Below is a small trained network, with its code and all its weights. Each question gives an input and a class and asks what happens when units are switched off, that is, made to give their printed mean instead of their output.

import numpy as np


def w(rows, s, z=0):
    codes = np.array(rows[::2]) - 128.0
    scale = np.full(codes.shape[1], s)
    scale[-1] = z or s
    return codes * scale


def f(y):
    return y / 2 * (1 + np.tanh(0.7978845608 * (y + 0.044715 * y**3)))


def log_softmax(a):
    a = a - a.max(-1, keepdims=True)
    return a - np.log(np.exp(a).sum(-1, keepdims=True))


def net(x, mask):
    res = np.array(x, float).reshape(1, 3) / 4 @ E
    y = f(res @ A[0][:, :-1].T + A[0][:, -1])
    res = res + np.where(mask, y, B[0][:, -1]) @ B[0][:, :-1]
    return log_softmax(res[-1] @ U[:, :-1].T + U[:, -1])


A, B = {}, {}
E = w([
[78,201,93],'x0',
[208,195,91],'x1',
[121,147,251],'x2',
],0.013)
A[0] = w([
[181,66,138,85],'n0',
[170,150,231,73],'n1',
[128,109,133,137],'n2',
[180,199,114,156],'n3',
[140,153,99,229],'n4',
[194,193,149,102],'n5',
[215,48,145,105],'n6',
[29,106,129,151],'n7',
[126,133,69,120],'n8',
[57,217,113,32],'n9',
[137,105,77,18],'n10',
[250,135,125,192],'n11',
[145,99,95,77],'n12',
[67,201,97,153],'n13',
[74,49,133,161],'n14',
[140,94,71,106],'n15',
[92,47,140,176],'n16',
[153,65,74,71],'n17',
[123,129,148,3],'n18',
],0.017,0.002)
B[0] = w([
[214,86,127,190],'n0',
[16,55,170,250],'n1',
[139,132,125,139],'n2',
[99,186,103,220],'n3',
[121,138,116,177],'n4',
[89,161,93,210],'n5',
[254,92,128,223],'n6',
[98,191,90,216],'n7',
[96,115,162,193],'n8',
[220,55,142,219],'n9',
[61,101,127,179],'n10',
[146,217,86,230],'n11',
[107,103,147,164],'n12',
[227,104,143,218],'n13',
[129,194,82,225],'n14',
[55,106,159,197],'n15',
[142,195,104,221],'n16',
[67,87,190,203],'n17',
[110,114,123,135],'n18',
],0.027,0.012)
U = w([
[87,196,80,78],'0',
[177,56,129,250],'1',
[9,51,161,35],'2',
],0.014,0.0024)

Each question gives the input, the list of numbers given to net, and the class t.
The units are the neurons (one row each of A and B). Each row of codes is followed by its name. A weight is (code - 128) times the scale printed after its matrix; where a second scale follows, it is the last column's (A, B and U).
mask holds one flag per neuron, in row order. A switched-off neuron (its flag False) gives its mean, the last column of its row in B, instead of its output. The means were averaged over made-up inputs and are rounded, as every weight is.
A unit's drop is (log p(t) with every unit on - log p(t) with that unit switched off) / (log p(t) with every unit on - log p(t) with every unit switched off).
The circuit of an input: a set's keep is (log p(t) with only the set's units on - log p(t) with every unit switched off) / (log p(t) with every unit on - log p(t) with every unit switched off). Starting from the 12 units with the biggest drops (on a tie, the unit counted first), units are removed one at a time, each time the one whose removal leaves the highest keep (on an exact tie, the one counted first), for as long as the keep stays at least 0.8.
circuit, biggest first: the units of the circuit, biggest drop first
k most important neurons: the k neurons with the biggest drops, biggest first
drop of u: that unit's drop, to one decimal
input [7,4,-7], class 1: circuit, biggest first => n9
input [7,-6,-3], class 1: 4 most important neurons => n9; n13; n11; n3
input [0,-8,-7], class 0: 2 most important neurons => n14; n16
input [4,-3,5], class 2: 3 most important neurons => n6; n1; n0
input [2,4,5], class 2: 2 most important neurons => n1; n14
input [-2,-5,5], class 0: 2 most important neurons => n16; n14
input [-3,-8,-6], class 0: 2 most important neurons => n14; n16
input [-2,0,1], class 1: 2 most important neurons => n7; n3
input [7,1,-7], class 1: 2 most important neurons => n13; n9
input [7,5,8], class 2: 3 most important neurons => n1; n6; n5
input [-7,4,8], class 2: 3 most important neurons => n1; n13; n9
input [-8,-6,1], class 1: 2 most important neurons => n6; n0
input [7,3,8], class 2: 4 most important neurons => n1; n6; n5; n0
input [5,-2,7], class 2: circuit, biggest first => n1
input [-8,-8,-5], class 0: 2 most important neurons => n14; n16
input [6,4,-2], class 1: drop of n9 => 0.5
input [8,5,5], class 1: drop of n9 => 0.9
input [8,6,5], class 1: drop of n13 => 0.3
